Here is a tiny trained network, its code and every weight. The questions are about switching its units off for an input and a class, where a switched-off unit gives its printed mean instead of its output.

import numpy as np


def w(rows, s, z=0):
    codes = np.array(rows[::2]) - 128.0
    scale = np.full(codes.shape[1], s)
    scale[-1] = z or s
    return codes * scale


def norm(h):
    return h / np.sqrt((h * h).mean(-1, keepdims=True) + 1e-5)


def f(y):
    return np.maximum(y, 0)


def log_softmax(a):
    a = a - a.max(-1, keepdims=True)
    return a - np.log(np.exp(a).sum(-1, keepdims=True))


def net(x, mask):
    res = np.array(x, float).reshape(1, 5) / 4 @ E
    u = 0
    for l in range(3):
        y = f(norm(res) @ A[l][:, :-1].T + A[l][:, -1])
        res = res + np.where(mask[u : u + 8], y, B[l][:, -1]) @ B[l][:, :-1]
        u += 8
    return log_softmax(norm(res)[-1] @ U[:, :-1].T + U[:, -1])


A, B = {}, {}
E = w([
[127,127,127,128,128,129,128,129,128,129],'x0',
[100,100,253,107,22,140,99,146,100,156],'x1',
[145,121,124,164,81,145,166,110,57,25],'x2',
[132,174,153,183,168,127,20,195,121,94],'x3',
[132,124,125,127,127,128,126,128,125,129],'x4',
],0.013)
A[0] = w([
[123,155,146,150,146,132,95,111,123,148,92],'0.n1',
[130,129,59,136,185,119,162,121,129,83,206],'0.n2',
[128,126,121,95,107,125,230,93,147,194,199],'0.n3',
[130,116,111,118,93,145,183,103,113,108,125],'0.n4',
[137,132,132,156,96,129,133,121,96,6,1],'0.n5',
[120,141,49,143,211,129,134,130,143,104,171],'0.n6',
[118,133,59,125,189,128,186,123,142,122,127],'0.n7',
[141,131,123,122,78,118,218,100,107,68,108],'0.n8',
],0.026,0.0066)
B[0] = w([
[126,124,145,107,130,111,143,161,165,112,157],'0.n1',
[179,118,149,114,168,174,83,148,178,1,238],'0.n2',
[206,143,119,157,99,128,63,102,40,125,216],'0.n3',
[77,112,150,129,121,142,174,127,174,114,180],'0.n4',
[225,133,108,141,101,133,74,87,45,136,209],'0.n5',
[104,151,63,115,154,56,138,53,118,252,251],'0.n6',
[154,146,104,134,162,152,112,92,171,64,223],'0.n7',
[46,110,115,118,152,138,208,152,179,116,205],'0.n8',
],0.024,0.026)
A[1] = w([
[52,150,120,133,146,95,178,112,249,102,82],'1.n1',
[63,95,100,89,164,151,214,114,185,118,9],'1.n2',
[54,104,157,135,92,158,158,152,143,81,76],'1.n3',
[90,120,124,155,148,144,225,155,98,147,60],'1.n4',
[115,132,130,148,94,133,136,148,150,95,17],'1.n5',
[83,104,172,149,7,160,163,167,27,163,103],'1.n6',
[34,80,137,101,99,107,253,123,147,183,160],'1.n7',
[72,121,242,103,132,153,108,216,213,128,108],'1.n8',
],0.023,0.0012)
B[1] = w([
[124,63,191,116,98,101,198,233,90,129,219],'1.n1',
[118,89,185,130,115,75,208,181,155,106,197],'1.n2',
[100,172,85,100,100,130,99,72,229,123,176],'1.n3',
[104,147,125,98,93,96,44,56,158,108,159],'1.n4',
[136,99,120,108,153,156,136,82,144,135,147],'1.n5',
[176,104,234,154,49,47,105,154,40,185,251],'1.n6',
[110,136,117,130,99,62,129,6,231,134,183],'1.n7',
[80,152,68,27,101,219,11,187,200,58,214],'1.n8',
],0.023,0.016)
A[2] = w([
[88,101,117,29,134,117,137,165,203,204,136],'2.n1',
[92,134,206,151,91,131,117,187,29,180,129],'2.n2',
[5,167,184,172,79,128,136,99,149,202,32],'2.n3',
[37,131,99,129,249,176,221,136,209,135,52],'2.n4',
[133,130,182,135,96,162,103,177,99,156,77],'2.n5',
[104,113,148,106,189,32,181,197,165,195,35],'2.n6',
[99,110,128,80,167,95,184,152,77,137,5],'2.n7',
[131,174,54,189,203,208,115,98,73,112,32],'2.n8',
],0.023,0.0014)
B[2] = w([
[39,191,131,119,221,109,87,166,132,172,232],'2.n1',
[157,61,180,103,206,175,168,227,40,92,235],'2.n2',
[162,127,24,52,173,73,130,94,192,180,183],'2.n3',
[35,108,212,211,43,215,220,240,41,157,250],'2.n4',
[96,42,119,89,119,169,189,155,87,169,197],'2.n5',
[92,208,178,254,181,31,116,163,77,164,222],'2.n6',
[163,125,120,121,176,109,132,134,195,168,160],'2.n7',
[125,199,51,120,72,162,74,55,166,218,249],'2.n8',
],0.02,0.014)
U = w([
[225,194,5,160,161,180,57,20,125,143,254],'0',
[199,54,181,100,81,126,88,170,9,172,229],'1',
[97,84,122,168,130,195,249,130,210,9,27],'2',
[110,75,168,95,27,4,161,33,212,146,13],'3',
[51,196,136,205,202,48,132,176,145,205,125],'4',
[51,140,108,39,114,190,23,221,190,109,49],'5',
],0.011,0.0016)

Each question gives the input, the list of numbers given to net, and the class t.
The units are the neurons (one row each of A and B). Each row of codes is followed by its name. A weight is (code - 128) times the scale printed after its matrix; where a second scale follows, it is the last column's (A, B and U).
mask holds one flag per neuron, layer by layer. A switched-off neuron (its flag False) gives its mean, the last column of its row in B, instead of its output. The means were averaged over made-up inputs and are rounded, as every weight is.
A unit's drop is (log p(t) with every unit on - log p(t) with that unit switched off) / (log p(t) with every unit on - log p(t) with every unit switched off).
The circuit of an input: a set's keep is (log p(t) with only the set's units on - log p(t) with every unit switched off) / (log p(t) with every unit on - log p(t) with every unit switched off). Starting from the 12 units with the biggest drops (on a tie, the unit counted first), units are removed one at a time, each time the one whose removal leaves the highest keep (on an exact tie, the one counted first), for as long as the keep stays at least 0.8.
circuit, biggest first: the units of the circuit, biggest drop first
unit that matters most: the unit with the biggest drop
top k neurons in layer l: the k neurons of layer l with the biggest drops, biggest first
drop when u is switched off: that unit's drop, to one decimal
input [3,-1,6,-8,5], class 2: unit that matters most -> 0.n8
input [7,8,-7,1,-3], class 5: circuit, biggest first -> [0.n5 0.n6]
input [6,1,-1,1,-5], class 5: circuit, biggest first -> [0.n6 0.n5]
input [1,0,6,-8,4], class 2: top 2 neurons in layer 0 -> [0.n8 0.n4]
input [2,-7,1,-2,3], class 2: circuit, biggest first -> [0.n5 0.n7]
input [-4,-8,1,-3,-8], class 2: top 2 neurons in layer 0 -> [0.n5 0.n2]
input [-7,4,-1,7,8], class 5: top 3 neurons in layer 0 -> [0.n6 0.n5 0.n3]
input [2,7,-4,1,-7], class 5: top 4 neurons in layer 0 -> [0.n3 0.n5 0.n6 0.n8]
input [4,-2,4,0,-4], class 2: top 2 neurons in layer 0 -> [0.n8 0.n3]
input [4,0,6,-7,8], class 2: top 2 neurons in layer 0 -> [0.n8 0.n4]
input [7,2,-5,7,7], class 5: top 2 neurons in layer 0 -> [0.n6 0.n5]
input [2,2,2,-1,3], class 3: top 2 neurons in layer 0 -> [0.n8 0.n2]
input [-7,-8,-5,0,-2], class 0: top 4 neurons in layer 0 -> [0.n8 0.n4 0.n2 0.n7]
input [-4,-3,0,-5,4], class 0: unit that matters most -> 0.n3
input [-4,7,1,-6,-1], class 3: top 2 neurons in layer 1 -> [1.n7 1.n3]
input [1,-7,4,-7,0], class 2: top 2 neurons in layer 0 -> [0.n8 0.n2]
input [4,2,1,-2,5], class 3: top 3 neurons in layer 0 -> [0.n8 0.n2 0.n4]
input [-8,5,2,-2,2], class 3: top 2 neurons in layer 0 -> [0.n2 0.n8]
input [-1,1,-8,-1,-2], class 1: drop when 0.n6 is switched off -> 1.7
input [-3,0,-8,-8,0], class 0: unit that matters most -> 1.n6
input [-3,8,-5,1,8], class 5: drop when 0.n8 is switched off -> 0.1
input [5,4,-7,3,-4], class 5: drop when 1.n8 is switched off -> 2.6
